Below are the code and all the weights of a small trained network. Each question names an input and a class and asks about switching units off, where a switched-off unit gives its printed mean instead of its output.

import numpy as np


def w(rows, s, z=0):
    codes = np.array(rows[::2]) - 128.0
    scale = np.full(codes.shape[1], s)
    scale[-1] = z or s
    return codes * scale


def f(y):
    return np.maximum(y, 0)


def log_softmax(a):
    a = a - a.max(-1, keepdims=True)
    return a - np.log(np.exp(a).sum(-1, keepdims=True))


def net(x, mask):
    res = np.array(x, float).reshape(1, 3) / 4 @ E
    y = f(res @ A[0][:, :-1].T + A[0][:, -1])
    res = res + np.where(mask, y, B[0][:, -1]) @ B[0][:, :-1]
    return log_softmax(res[-1] @ U[:, :-1].T + U[:, -1])


A, B = {}, {}
E = w([
[11,160,71,111,238,139,193,54,221,65],'x0',
[127,17,233,195,122,229,211,166,189,95],'x1',
[107,76,5,182,73,169,58,170,202,195],'x2',
],0.011)
A[0] = w([
[88,170,157,78,174,138,187,113,108,59,148],'n0',
[205,47,195,136,128,150,161,178,113,119,255],'n1',
[169,198,81,57,153,61,33,143,89,141,211],'n2',
[172,122,152,62,94,78,125,166,5,181,127],'n3',
[101,84,158,125,143,139,219,135,151,90,116],'n4',
[217,118,149,135,71,180,123,178,136,184,100],'n5',
[72,143,28,156,157,146,140,144,199,159,176],'n6',
[139,146,156,137,149,190,195,113,157,113,98],'n7',
[100,123,164,179,132,136,230,145,168,59,128],'n8',
[67,139,108,125,177,161,203,127,196,68,165],'n9',
[90,118,146,99,191,95,161,63,164,127,101],'n10',
[152,162,127,80,81,99,146,101,95,159,143],'n11',
[132,69,89,196,63,150,41,199,206,209,199],'n12',
[89,142,152,142,170,154,230,41,142,83,164],'n13',
],0.012,0.0066)
B[0] = w([
[139,138,175,168,105,186,79,92,162,204,194],'n0',
[51,104,125,113,134,138,169,128,35,114,221],'n1',
[97,144,75,135,123,115,85,218,101,131,240],'n2',
[116,153,156,143,119,60,85,163,47,126,223],'n3',
[130,159,79,159,186,81,123,142,98,63,189],'n4',
[162,78,163,132,103,134,163,91,85,88,202],'n5',
[104,94,95,87,66,144,6,156,143,177,209],'n6',
[136,160,82,162,181,117,132,148,83,118,173],'n7',
[139,188,62,130,160,119,105,159,58,111,201],'n8',
[184,148,171,84,171,134,58,125,160,137,215],'n9',
[208,111,177,117,143,117,125,79,152,122,181],'n10',
[168,154,128,136,149,161,130,192,109,136,174],'n11',
[63,96,141,156,57,150,120,94,130,153,251],'n12',
[189,160,154,132,148,141,88,154,144,170,212],'n13',
],0.013,0.026)
U = w([
[122,82,91,158,146,192,246,76,103,83,148],'0',
[153,97,118,149,137,96,173,82,207,79,2],'1',
[80,97,194,164,83,139,125,97,84,163,144],'2',
[53,101,64,127,102,164,101,104,177,167,85],'3',
[117,175,71,145,166,117,100,180,73,129,224],'4',
[114,117,179,68,170,60,184,73,93,80,43],'5',
[191,169,166,181,183,144,127,76,165,144,124],'6',
[165,128,145,61,151,162,92,105,188,165,104],'7',
],0.013,0.0039)

Each question gives the input, the list of numbers given to net, and the class t.
The units are the neurons (one row each of A and B). Each row of codes is followed by its name. A weight is (code - 128) times the scale printed after its matrix; where a second scale follows, it is the last column's (A, B and U).
mask holds one flag per neuron, in row order. A switched-off neuron (its flag False) gives its mean, the last column of its row in B, instead of its output. The means were averaged over made-up inputs and are rounded, as every weight is.
A unit's drop is (log p(t) with every unit on - log p(t) with that unit switched off) / (log p(t) with every unit on - log p(t) with every unit switched off).
The circuit of an input: a set's keep is (log p(t) with only the set's units on - log p(t) with every unit switched off) / (log p(t) with every unit on - log p(t) with every unit switched off). Starting from the 12 units with the biggest drops (on a tie, the unit counted first), units are removed one at a time, each time the one whose removal leaves the highest keep (on an exact tie, the one counted first), for as long as the keep stays at least 0.8.
units of the circuit, in order: the units of the circuit, biggest drop first
unit that matters most: the unit with the biggest drop
k most important neurons: the k neurons with the biggest drops, biggest first
drop when u is switched off: that unit's drop, to one decimal
input [-7,-7,7], class 2: units of the circuit, in order => n12
input [-3,-2,2], class 2: units of the circuit, in order => n8, n4
input [3,5,-6], class 6: 2 most important neurons => n0, n2
input [1,7,8], class 3: 2 most important neurons => n6, n3
input [8,6,7], class 7: 4 most important neurons => n9, n2, n6, n3
input [-8,3,-7], class 5: 2 most important neurons => n12, n6
input [7,3,1], class 7: 2 most important neurons => n6, n9
input [6,4,1], class 6: 3 most important neurons => n2, n9, n4
input [7,5,6], class 7: 2 most important neurons => n9, n2
input [7,6,3], class 7: 2 most important neurons => n9, n2
input [-1,6,3], class 2: 2 most important neurons => n12, n11
input [-1,-7,7], class 3: drop when n12 is switched off => 0.2
input [-3,7,0], class 0: drop when n5 is switched off => 0.0
input [-8,2,-6], class 2: unit that matters most => n4
input [-7,-4,5], class 2: drop when n12 is switched off => 0.7
input [4,2,4], class 7: drop when n9 is switched off => 0.3
